[[128 128 137 122 128 140 135 128 128 130 133 115 133 135 135]
 [128 128 142 135 128 120 120 128 128 127 123 121 125 123 124]
 [127 127 117 127 128 132 122 128 128 128 127 141 131 126 132]
 [127 128 107 123 128 130 128 128 128 128 129 145 129 128 129]
 [129 128 128 132 128 121 132 128 128 127 127 127 124 127 123]
 [129 128 156 134 128 125 127 128 128 128 126 105 127 127 126]]
->
[[126 127 127 105 126 128 128 128 127 125 128 134 156 128 129]
 [123 127 124 127 127 127 128 128 132 121 128 132 128 128 129]
 [129 128 129 145 129 128 128 128 128 130 128 123 107 128 127]
 [132 126 131 141 127 128 128 128 122 132 128 127 117 127 127]
 [124 123 125 121 123 127 128 128 120 120 128 135 142 128 128]
 [135 135 133 115 133 130 128 128 135 140 128 122 137 128 128]]

[[125 143 121 135 104]
 [146 103 133 113 113]]
->
[[113 113 133 103 146]
 [104 135 121 143 125]]

[[143 130 130 106 141 136]
 [134 125 142 142 126 134]
 [152 128 126 140 113 128]
 [145 137 142 108 116 139]
 [140 133 138 143 118 128]
 [137 125 147 139 140 124]
 [141 129 124 146 131 123]]
->
[[123 131 146 124 129 141]
 [124 140 139 147 125 137]
 [128 118 143 138 133 140]
 [139 116 108 142 137 145]
 [128 113 140 126 128 152]
 [134 126 142 142 125 134]
 [136 141 106 130 130 143]]

[[147 120 120 150 132 131 127 109 122 128 128]
 [136 145 113 110 123 138 119 122 119 122 128]]
->
[[128 122 119 122 119 138 123 110 113 145 136]
 [128 128 122 109 127 131 132 150 120 120 147]]

[[130 109]
 [133 118]
 [115 133]
 [129 133]
 [124 109]
 [123 114]
 [114 137]
 [119 107]
 [114 130]
 [114 134]
 [120 131]
 [129 121]]
->
[[121 129]
 [131 120]
 [134 114]
 [130 114]
 [107 119]
 [137 114]
 [114 123]
 [109 124]
 [133 129]
 [133 115]
 [118 133]
 [109 130]]

[[128 130 129 133 128 129 128 147]
 [128 133 129 144 129 128 128 135]
 [128 139 129 136 129 129 130 132]
 [128 136 130 134 129 131 128 137]
 [129 129 128 129 130 128 152 128]
 [129 133 130 130 128 135 128 140]
 [128 132 129 136 130 130 128 140]
 [130 134 129 129 128 131 142 130]
 [128 133 128 143 133 128 131 128]
 [128 136 130 135 129 130 128 136]]
->
[[136 128 130 129 135 130 136 128]
 [128 131 128 133 143 128 133 128]
 [130 142 131 128 129 129 134 130]
 [140 128 130 130 136 129 132 128]
 [140 128 135 128 130 130 133 129]
 [128 152 128 130 129 128 129 129]
 [137 128 131 129 134 130 136 128]
 [132 130 129 129 136 129 139 128]
 [135 128 128 129 144 129 133 128]
 [147 128 129 128 133 129 130 128]]

[[127 122 124 142 147 109 125 100 124 126]
 [125 126 123 135 122 110 135 117 114 149]
 [125 121 127 126 147 133 114 105 122 106]
 [125 122 131 111 137 135 124 101 112 114]
 [126 123 123 130 124 108 131 111 122 134]
 [123 126 115 147 107 111 123 141 131 144]]
->
[[144 131 141 123 111 107 147 115 126 123]
 [134 122 111 131 108 124 130 123 123 126]
 [114 112 101 124 135 137 111 131 122 125]
 [106 122 105 114 133 147 126 127 121 125]
 [149 114 117 135 110 122 135 123 126 125]
 [126 124 100 125 109 147 142 124 122 127]]

[[127 135 126 127 128 125 133]
 [125 151 126 127 133 115 147]]
->
[[147 115 133 127 126 151 125]
 [133 125 128 127 126 135 127]]

[[150 131 138 151 115 124 116 141]
 [115 125 124 114 127 125 116 120]
 [142 127 133 133 127 112 146 136]
 [114 124 119 114 123 129 126 116]]
->
[[116 126 129 123 114 119 124 114]
 [136 146 112 127 133 133 127 142]
 [120 116 125 127 114 124 125 115]
 [141 116 124 115 151 138 131 150]]
---
[[104 128 110 127 127 128 127 130 131 127 112 126]
 [124 129 123 128 128 127 126 128 122 129 125 129]
 [133 127 132 129 128 129 117 126 106 130 132 128]
 [116 128 119 129 128 127 125 127 124 127 120 129]]
->
[[133 127 132 129 128 129 117 126 106 130 132 128]
 [124 129 123 128 128 127 126 128 122 129 125 129]
 [116 128 119 129 128 127 125 127 124 127 120 129]
 [104 128 110 127 127 128 127 130 131 127 112 126]]

[[138 102 106 137 138]
 [132 138 136 132 131]
 [116 108 110 116 115]
 [148 107 110 147 149]
 [140 103 106 140 140]]
->
[[148 107 110 147 149]
 [140 103 106 140 140]
 [138 102 106 137 138]
 [132 138 136 132 131]
 [116 108 110 116 115]]

[[152 131 114 152]
 [129 116 131 129]
 [142 126 133 142]]
->
[[152 131 114 152]
 [142 126 133 142]
 [129 116 131 129]]

[[138 128 138 127 125 125 126 132 129 130 138 129 116 129 127 148]
 [122 123 113 119 142 123 122 126 127 123 126 117 136 125 110 119]
 [131 128 134 121 120 118 127 123 125 124 132 124 117 135 125 147]
 [126 127 121 116 135 127 120 128 139 127 125 118 135 118 119 120]
 [121 134 123 127 131 132 138 121 126 120 116 112 142 133 123 116]
 [129 128 133 130 125 136 119 137 139 140 131 154 121 112 139 122]]
->
[[138 128 138 127 125 125 126 132 129 130 138 129 116 129 127 148]
 [131 128 134 121 120 118 127 123 125 124 132 124 117 135 125 147]
 [129 128 133 130 125 136 119 137 139 140 131 154 121 112 139 122]
 [126 127 121 116 135 127 120 128 139 127 125 118 135 118 119 120]
 [122 123 113 119 142 123 122 126 127 123 126 117 136 125 110 119]
 [121 134 123 127 131 132 138 121 126 120 116 112 142 133 123 116]]

[[137 112]
 [101 149]
 [132 114]
 [139 131]
 [121 155]
 [119 121]
 [151 122]
 [116 130]
 [109 120]
 [140 131]]
->
[[151 122]
 [140 131]
 [139 131]
 [137 112]
 [132 114]
 [121 155]
 [119 121]
 [116 130]
 [109 120]
 [101 149]]

[[120 138 140 139 121 140 127]
 [128 130 130 130 128 129 128]
 [113 152 155 154 116 155 128]]
->
[[128 130 130 130 128 129 128]
 [120 138 140 139 121 140 127]
 [113 152 155 154 116 155 128]]

[[125 128 137 126 129 134 116 137 130 132 132 127 129 125]
 [120 126 117 127 129 126 157 138 131 125 130 125 118 127]
 [138 131 112 132 135 128 124 135 130 134 137 128 130 129]
 [137 135 134 129 129 120 137 124 127 126 134 130 115 133]]
->
[[138 131 112 132 135 128 124 135 130 134 137 128 130 129]
 [137 135 134 129 129 120 137 124 127 126 134 130 115 133]
 [125 128 137 126 129 134 116 137 130 132 132 127 129 125]
 [120 126 117 127 129 126 157 138 131 125 130 125 118 127]]

[[123 127 124 124 111 129 129 131 133]
 [126 126 130 120 125 128 128 131 130]
 [122 126 123 125 107 129 129 132 134]]
->
[[126 126 130 120 125 128 128 131 130]
 [123 127 124 124 111 129 129 131 133]
 [122 126 123 125 107 129 129 132 134]]

[[115 143 120 119 123 122 133 131 150 133]
 [105 137 136 128 132 141 129 131 138 135]
 [130 122 104 119 127 132 117 139 145 130]]
->
[[130 122 104 119 127 132 117 139 145 130]
 [115 143 120 119 123 122 133 131 150 133]
 [105 137 136 128 132 141 129 131 138 135]]
